Here is a tiny trained network, its code and every weight. The questions are about switching its units off for an input and a class, where a switched-off unit gives its printed mean instead of its output.

import numpy as np


def w(rows, s, z=0):
    codes = np.array(rows[::2]) - 128.0
    scale = np.full(codes.shape[1], s)
    scale[-1] = z or s
    return codes * scale


def f(y):
    return y / 2 * (1 + np.tanh(0.7978845608 * (y + 0.044715 * y**3)))


def log_softmax(a):
    a = a - a.max(-1, keepdims=True)
    return a - np.log(np.exp(a).sum(-1, keepdims=True))


def net(x, mask):
    res = np.array(x, float).reshape(1, 7) / 4 @ E
    y = f(res @ A[0][:, :-1].T + A[0][:, -1])
    res = res + np.where(mask, y, B[0][:, -1]) @ B[0][:, :-1]
    return log_softmax(res[-1] @ U[:, :-1].T + U[:, -1])


A, B = {}, {}
E = w([
[123,122,134,126,134,128,112,124],'x0',
[194,116,140,167,143,179,121,22],'x1',
[126,54,167,156,63,35,176,92],'x2',
[49,254,232,132,86,144,130,87],'x3',
[205,179,214,178,187,61,101,182],'x4',
[127,81,163,209,56,212,95,211],'x5',
[127,114,140,114,132,127,110,125],'x6',
],0.0085)
A[0] = w([
[115,91,160,177,72,53,202,91,201],'neuron 0',
[222,109,177,219,126,205,159,1,47],'neuron 1',
[115,157,82,125,194,71,215,104,58],'neuron 2',
[221,155,174,236,215,91,136,136,13],'neuron 3',
[117,100,185,236,54,233,149,207,2],'neuron 4',
[151,231,93,89,133,202,120,185,113],'neuron 5',
[154,173,168,116,126,73,86,184,31],'neuron 6',
[50,234,240,106,74,168,137,88,44],'neuron 7',
[102,157,124,40,164,57,138,98,32],'neuron 8',
[50,125,143,64,107,66,189,227,73],'neuron 9',
[118,81,186,146,90,80,188,118,70],'neuron 10',
[108,212,178,101,101,127,151,102,50],'neuron 11',
[30,84,51,46,48,224,147,63,15],'neuron 12',
[181,158,141,54,137,113,137,40,122],'neuron 13',
],0.0083,0.0056)
B[0] = w([
[172,225,98,80,229,202,98,113,236],'neuron 0',
[19,73,176,82,138,193,171,207,214],'neuron 1',
[127,95,115,120,11,152,57,139,165],'neuron 2',
[114,108,138,171,92,31,197,41,190],'neuron 3',
[129,135,135,87,48,116,22,97,240],'neuron 4',
[156,173,155,124,185,186,113,61,216],'neuron 5',
[62,107,171,180,94,91,204,51,162],'neuron 6',
[196,61,18,79,159,75,183,160,254],'neuron 7',
[144,158,155,102,21,129,73,108,171],'neuron 8',
[56,130,150,53,163,153,182,114,206],'neuron 9',
[191,192,113,136,139,170,139,61,175],'neuron 10',
[192,71,89,138,107,100,114,165,180],'neuron 11',
[145,144,191,254,143,10,157,79,243],'neuron 12',
[86,86,188,93,69,164,60,156,179],'neuron 13',
],0.0088,0.0087)
U = w([
[114,112,155,107,33,132,20,147,78],'0',
[106,130,178,206,129,72,171,99,43],'1',
[14,106,156,95,154,178,172,186,231],'2',
[206,11,41,119,157,117,133,191,105],'3',
[119,123,145,121,165,147,101,147,252],'4',
[172,188,143,128,194,213,102,79,50],'5',
],0.011)

Each question gives the input, the list of numbers given to net, and the class t.
The units are the neurons (one row each of A and B). Each row of codes is followed by its name. A weight is (code - 128) times the scale printed after its matrix; where a second scale follows, it is the last column's (A, B and U).
mask holds one flag per neuron, in row order. A switched-off neuron (its flag False) gives its mean, the last column of its row in B, instead of its output. The means were averaged over made-up inputs and are rounded, as every weight is.
A unit's drop is (log p(t) with every unit on - log p(t) with that unit switched off) / (log p(t) with every unit on - log p(t) with every unit switched off).
The circuit of an input: a set's keep is (log p(t) with only the set's units on - log p(t) with every unit switched off) / (log p(t) with every unit on - log p(t) with every unit switched off). Starting from the 12 units with the biggest drops (on a tie, the unit counted first), units are removed one at a time, each time the one whose removal leaves the highest keep (on an exact tie, the one counted first), for as long as the keep stays at least 0.8.
circuit, biggest first: the units of the circuit, biggest drop first
most important unit: the unit with the biggest drop
top k neurons: the k neurons with the biggest drops, biggest first
input [5,-1,-2,7,3,1,-6], class 3: circuit, biggest first : (neuron 7)
input [7,-6,-5,-5,2,-4,-4], class 2: top 4 neurons : (neuron 7; neuron 0; neuron 4; neuron 12)
input [-4,-1,8,-7,0,4,4], class 5: circuit, biggest first : (neuron 0; neuron 7)
input [-7,1,-8,-4,2,-8,-1], class 0: top 2 neurons : (neuron 2; neuron 13)
input [2,-6,-8,-3,6,-8,7], class 0: circuit, biggest first : (neuron 8; neuron 2)
input [-6,-6,-1,-2,0,-7,6], class 0: top 3 neurons : (neuron 8; neuron 2; neuron 1)
input [6,5,-3,-5,-4,1,4], class 2: circuit, biggest first : (neuron 7; neuron 1)
input [-7,6,5,-5,2,4,-7], class 4: top 3 neurons : (neuron 7; neuron 0; neuron 9)
input [-7,6,-6,0,0,-1,3], class 2: circuit, biggest first : (neuron 1; neuron 0)
input [-2,4,-5,6,8,-6,2], class 1: top 4 neurons : (neuron 3; neuron 6; neuron 4; neuron 0)
input [-3,-1,4,-3,1,3,1], class 5: circuit, biggest first : (neuron 7; neuron 0; neuron 1)
input [-7,4,0,-3,7,3,4], class 1: top 2 neurons : (neuron 3; neuron 7)
input [3,-7,-1,-7,-4,-6,1], class 2: top 4 neurons : (neuron 9; neuron 7; neuron 4; neuron 11)
input [7,5,8,2,-1,-5,-4], class 5: circuit, biggest first : (neuron 0)
input [7,6,2,-3,1,4,3], class 2: top 2 neurons : (neuron 1; neuron 7)
input [-7,3,7,-6,4,-6,-7], class 4: circuit, biggest first : (neuron 7; neuron 0; neuron 5)
input [-4,8,-1,-6,5,8,-6], class 0: top 3 neurons : (neuron 4; neuron 7; neuron 9)
input [3,-1,7,6,-3,-3,1], class 5: top 2 neurons : (neuron 0; neuron 10)
input [-1,8,1,3,7,7,0], class 2: top 2 neurons : (neuron 1; neuron 12)
input [-8,-6,2,0,5,-8,3], class 0: most important unit : neuron 8
input [-5,7,8,5,-4,3,-6], class 5: top 2 neurons : (neuron 0; neuron 10)
input [-1,-2,5,-4,-2,-6,6], class 0: circuit, biggest first : (neuron 2; neuron 8)
input [7,-7,8,-4,-1,5,3], class 5: circuit, biggest first : (neuron 0; neuron 10)
input [0,-1,6,-7,7,-7,-5], class 0: circuit, biggest first : (neuron 2; neuron 7)
